Below is a small trained network, with its code and all its weights. Each question gives an input and a class and asks what happens when units are switched off, that is, made to give their printed mean instead of their output.

import numpy as np


def w(rows, s, z=0):
    codes = np.array(rows[::2]) - 128.0
    scale = np.full(codes.shape[1], s)
    scale[-1] = z or s
    return codes * scale


def norm(h):
    return h / np.sqrt((h * h).mean(-1, keepdims=True) + 1e-5)


def f(y):
    return y / 2 * (1 + np.tanh(0.7978845608 * (y + 0.044715 * y**3)))


def log_softmax(a):
    a = a - a.max(-1, keepdims=True)
    return a - np.log(np.exp(a).sum(-1, keepdims=True))


def net(x, mask):
    res = np.array(x, float).reshape(1, 6) / 4 @ E
    u = 0
    for l in range(2):
        y = f(norm(res) @ A[l][:, :-1].T + A[l][:, -1])
        res = res + np.where(mask[u : u + 5], y, B[l][:, -1]) @ B[l][:, :-1]
        u += 5
    return log_softmax(norm(res)[-1] @ U[:, :-1].T + U[:, -1])


A, B = {}, {}
E = w([
[199,171,56,148,189,148],'x0',
[127,128,128,126,130,129],'x1',
[119,112,32,10,141,92],'x2',
[147,131,67,181,3,114],'x3',
[79,226,140,135,134,124],'x4',
[218,168,171,35,72,161],'x5',
],0.0041)
A[0] = w([
[183,113,116,171,160,186,164],'0.n0',
[201,201,48,155,188,140,113],'0.n1',
[175,159,144,90,65,182,1],'0.n2',
[182,2,126,123,138,142,146],'0.n3',
[85,77,66,219,141,75,158],'0.n4',
],0.0076,0.0026)
B[0] = w([
[122,110,225,143,55,111,181],'0.n0',
[37,28,175,100,71,80,213],'0.n1',
[146,112,69,135,205,163,171],'0.n2',
[90,206,157,165,147,2,219],'0.n3',
[141,184,65,105,166,190,255],'0.n4',
],0.0066,0.0037)
A[1] = w([
[220,128,134,65,105,177,61],'1.n0',
[58,219,164,34,131,40,253],'1.n1',
[141,109,213,79,253,81,24],'1.n2',
[215,145,209,44,64,104,106],'1.n3',
[202,133,65,172,55,85,61],'1.n4',
],0.0074,0.0039)
B[1] = w([
[61,177,51,171,199,121,142],'1.n0',
[189,105,118,237,48,78,255],'1.n1',
[39,218,113,14,63,217,180],'1.n2',
[123,93,45,183,201,163,192],'1.n3',
[1,219,150,45,86,130,161],'1.n4',
],0.0072,0.0069)
U = w([
[54,206,123,10,72,178,136],'0',
[115,129,42,143,250,158,146],'1',
[99,36,135,142,83,126,126],'2',
[168,117,143,138,123,123,184],'3',
[135,152,148,145,104,74,103],'4',
[109,136,109,119,102,142,121],'5',
[154,99,164,39,185,110,2],'6',
],0.012,0.0075)

Each question gives the input, the list of numbers given to net, and the class t.
The units are the neurons (one row each of A and B). Each row of codes is followed by its name. A weight is (code - 128) times the scale printed after its matrix; where a second scale follows, it is the last column's (A, B and U).
mask holds one flag per neuron, layer by layer. A switched-off neuron (its flag False) gives its mean, the last column of its row in B, instead of its output. The means were averaged over made-up inputs and are rounded, as every weight is.
A unit's drop is (log p(t) with every unit on - log p(t) with that unit switched off) / (log p(t) with every unit on - log p(t) with every unit switched off).
The circuit of an input: a set's keep is (log p(t) with only the set's units on - log p(t) with every unit switched off) / (log p(t) with every unit on - log p(t) with every unit switched off). Starting from all 10 units, units are removed one at a time, each time the one whose removal leaves the highest keep (on an exact tie, the one counted first), for as long as the keep stays at least 0.8.
circuit, biggest first: the units of the circuit, biggest drop first
most important unit: the unit with the biggest drop
top k neurons: the k neurons with the biggest drops, biggest first
top k neurons in layer l: the k neurons of layer l with the biggest drops, biggest first
input [8,4,4,4,-3,6], class 2: top 2 neurons	(0.n1; 0.n4)
input [-3,-8,-2,4,-7,-8], class 1: top 2 neurons	(0.n4; 1.n1)
input [-5,-7,6,-3,-3,4], class 5: top 3 neurons	(1.n1; 1.n2; 0.n1)
input [3,1,-5,7,1,7], class 0: circuit, biggest first	(1.n4)
input [8,-8,-4,-3,-7,8], class 1: top 3 neurons in layer 1	(1.n3; 1.n1; 1.n0)
input [3,1,7,2,0,8], class 1: circuit, biggest first	(1.n0; 1.n3)
input [6,6,7,-3,-3,7], class 1: top 2 neurons	(1.n3; 1.n0)
input [7,-2,4,2,6,-6], class 2: top 2 neurons in layer 0	(0.n1; 0.n2)
input [-2,7,5,4,-8,-5], class 4: circuit, biggest first	(0.n3; 1.n3)
input [-2,4,0,8,-7,-5], class 0: top 3 neurons	(1.n4; 1.n1; 0.n4)
input [5,8,1,8,3,-8], class 0: top 2 neurons	(1.n1; 1.n3)
input [-6,3,0,7,5,8], class 1: top 3 neurons in layer 1	(1.n3; 1.n0; 1.n2)
input [-7,5,4,-6,0,6], class 2: top 3 neurons in layer 1	(1.n1; 1.n3; 1.n4)
input [0,-8,6,0,8,5], class 4: circuit, biggest first	(1.n1)
input [8,2,-5,0,-7,-6], class 2: top 3 neurons	(0.n0; 0.n1; 1.n3)
input [-2,4,-7,-4,-4,7], class 1: top 2 neurons	(1.n3; 0.n1)
input [8,8,-2,6,2,-4], class 2: top 2 neurons	(0.n1; 1.n2)
input [0,4,-7,1,-3,-7], class 1: top 2 neurons	(0.n4; 1.n1)
input [-3,6,6,-3,4,3], class 3: top 2 neurons in layer 1	(1.n1; 1.n4)
input [-1,2,8,-8,-4,-2], class 0: top 2 neurons	(1.n2; 0.n1)
input [-4,3,1,-1,6,4], class 4: most important unit	1.n1
input [2,-1,6,-7,2,-3], class 0: top 2 neurons in layer 1	(1.n2; 1.n3)
